[118 127 225 140 120 148 148 125 144 136] = Sanuz
[137 115 230 109 123 156 116 164  94 107] = Kamef
[ 89 149 132 119 144 134 141 116 110 109] = vali
[118 145 112  75 106 130 142 155 137 120] = balek
[130 125 119 153 119 161 181 120  56  99] = doli
[ 81 176 134 129 152 114 134 129 149 120] = Mog
[127 166 114 185 125 134 180 149 118 121] = leg
[114  70 100 163 198  99 118  74  57 154] = mot
[120 128 135  87 115 121 124 127 114 133] = Dalob
loc: [136]  Sanuz, 9
q: [118 145 112  75 106 130 142 155 137 120]  balek

[102  92 115 110] -> Tozaf
[186 131 170 102] -> suv
[162 162 141  79] -> lir
[202 100  81  79] -> duz
[149 164 152  80] -> soza
[193 175  85 138] -> Muzus
[144 174 137 144] -> Pevu
[164 174  98 102] -> benid
common duz lir:   [79]
common soza benid:   [164]
loc: [152]  soza, 2
common Tozaf benid:   [102]
common Pevu benid:   [174]

[ 94 116 104 150 158 131 152 156  84  72 135  73 151  35 130  68 152 141
 118 199] = Pofim
[ 96  93 128 178 182 166 107 186  99  95  97  87 177 107 158 118 172 101
  80 181] = ginan
[ 90 147 124 136  93 119  85  86  78  81  68 127  72 141 151 107 116 138
 102 173] = Gem
[ 85  63  83 166 203 154 142 129 152 147 128 137 175 108 125 149 172  95
  93 175] = Nuzi
q: [ 96  93 128 178 182 166 107 186  99  95  97  87 177 107 158 118 172 101
  80 181]  ginan
common Pofim Nuzi:   [152]
q: [ 94 116 104 150 158 131 152 156  84  72 135  73 151  35 130  68 152 141
 118 199]  Pofim
loc: [86]  Gem, 7

[ 74  72 118 187 148 145 144 180] -> dof
[128 150 138  52  86 217 161 178] -> degak
[ 53 121 193  92 113  70  53  61] -> pem
[208 166 193 149 193 114 140 136] -> felop
[151 192 163 178 125 213 189  65] -> Vago
[175 170 180 135 151  54  66 142] -> sapi
[207 156 115  58 167 204 181 214] -> nalek
[ 67  60 141 145  52 149  47 218] -> kuzi
loc: [135]  sapi, 3
common pem felop:   [193]

[248  56  67 214  97  96] -> til
[ 99 180 171  56 107 191] -> Zefod
[ 83 220  83  84 120 106] -> Tabon
[155 213 181  83 104 187] -> mur
common Zefod til:   [56]
common mur Tabon:   [83]
q: [ 99 180 171  56 107 191]  Zefod
common til Zefod:   [56]
loc: [84]  Tabon, 3
loc: [97]  til, 4
loc: [106]  Tabon, 5

[125 126 128 117 141] = ragak
[125 128 142 123 236] = deror
[125 133 129 136 107] = denam
[122 129 132 124 126] = penan
[125 126 132 117 141] = Dode
[125 126 129 136 126] = paf
[125 129 132 137 131] = zezat
[159 116 108 128 126] = Bul
[125 126 132 125 141] = galug
[124 129 132 123  92] = gegi
[ 92 125 112 123 123] = vez
[125 237 125 104 126] = Suran
common paf Bul:   [126]
loc: [104]  Suran, 3
common ragak penan:   [126]
loc: [237]  Suran, 1
q: [125 126 132 117 141]  Dode
q: [125 126 129 136 126]  paf
loc: [122]  penan, 0

[203 129 151 201 141 100 148 204 184  57 163 235 136 238 115 111 131  91
 150]  refur
[ 42 181 122 101 148 130  64  82  70 110 203  71 186  26 104  93 147 134
  68]  leb
[150  40 198 125 114 134 231  87 185 107 146 175 146 168 221  64 108 161
 205]  Ranud
[192  90 229 129 141 122 232 102 195  95 137 173 128 135 210  53 115 155
 113]  tun
[200 101 233 130 147 121 230 106 195  94 135 172 124 127 205  53 147 155
 113]  nevet
common nevet Ranud:   [205]
common tun leb:   [122]
loc: [70]  leb, 8

[ 81 215 210 151 101  38 216 140 115  32 183] -> laluf
[106 119 125  82 143 229 183 132  54  69  72] -> mobar
[ 60  72 136  38 176  60 253  65 133 212  62] -> zoz
[196  88  91 206 196 117 110 192  45 105  80] -> lileg
[127 209 182 223  31  22 136 160 144 146  75] -> Tevud
common laluf mobar:   [183]
loc: [146]  Tevud, 9
loc: [31]  Tevud, 4
loc: [209]  Tevud, 1

[139  84  90  40 103  63 124  65 144] = lok
[101  62 136  43 110 194 127  40 140] = Kaner
[193 120   5  99  99  67 102 107 177] = Tuto
common Kaner lok:   [40]
loc: [139]  lok, 0
loc: [62]  Kaner, 1
loc: [140]  Kaner, 8
loc: [193]  Tuto, 0
loc: [101]  Kaner, 0

[173 102  51  73  63 144 156] -> tatib
[ 56 105  79 118  19  61 150] -> Med
[ 60 105  87 106  58 166 189] -> Gimun
[ 82 184 191 153 170  82 218] -> lav
[174 185 153  54 122 121 158] -> pesa
[173 102  51  73 141 144 156] -> tosas
[172 158  77  64 172 208  60] -> negit
[145 194 158  32 214  89 171] -> Pakav
[153  85 110  61 168 121  40] -> Fipeg
[150  72 106  68 160 111  37] -> memoz
common Gimun Med:   [105]
common memoz Med:   [150]
common Fipeg Med:   [61]

[151 120 212 152] -> Nofoz
[111 170  87 118] -> Nasu
[101  87 119  98] -> Kamo
[138  39  21 132] -> dama
[143  81  53 170] -> lov
[137  87  18 129] -> dibar
[ 93  48 113 103] -> vaf
[211 170 152 133] -> piz
common Nasu dibar:   [87]
common Nofoz piz:   [152]
loc: [212]  Nofoz, 2

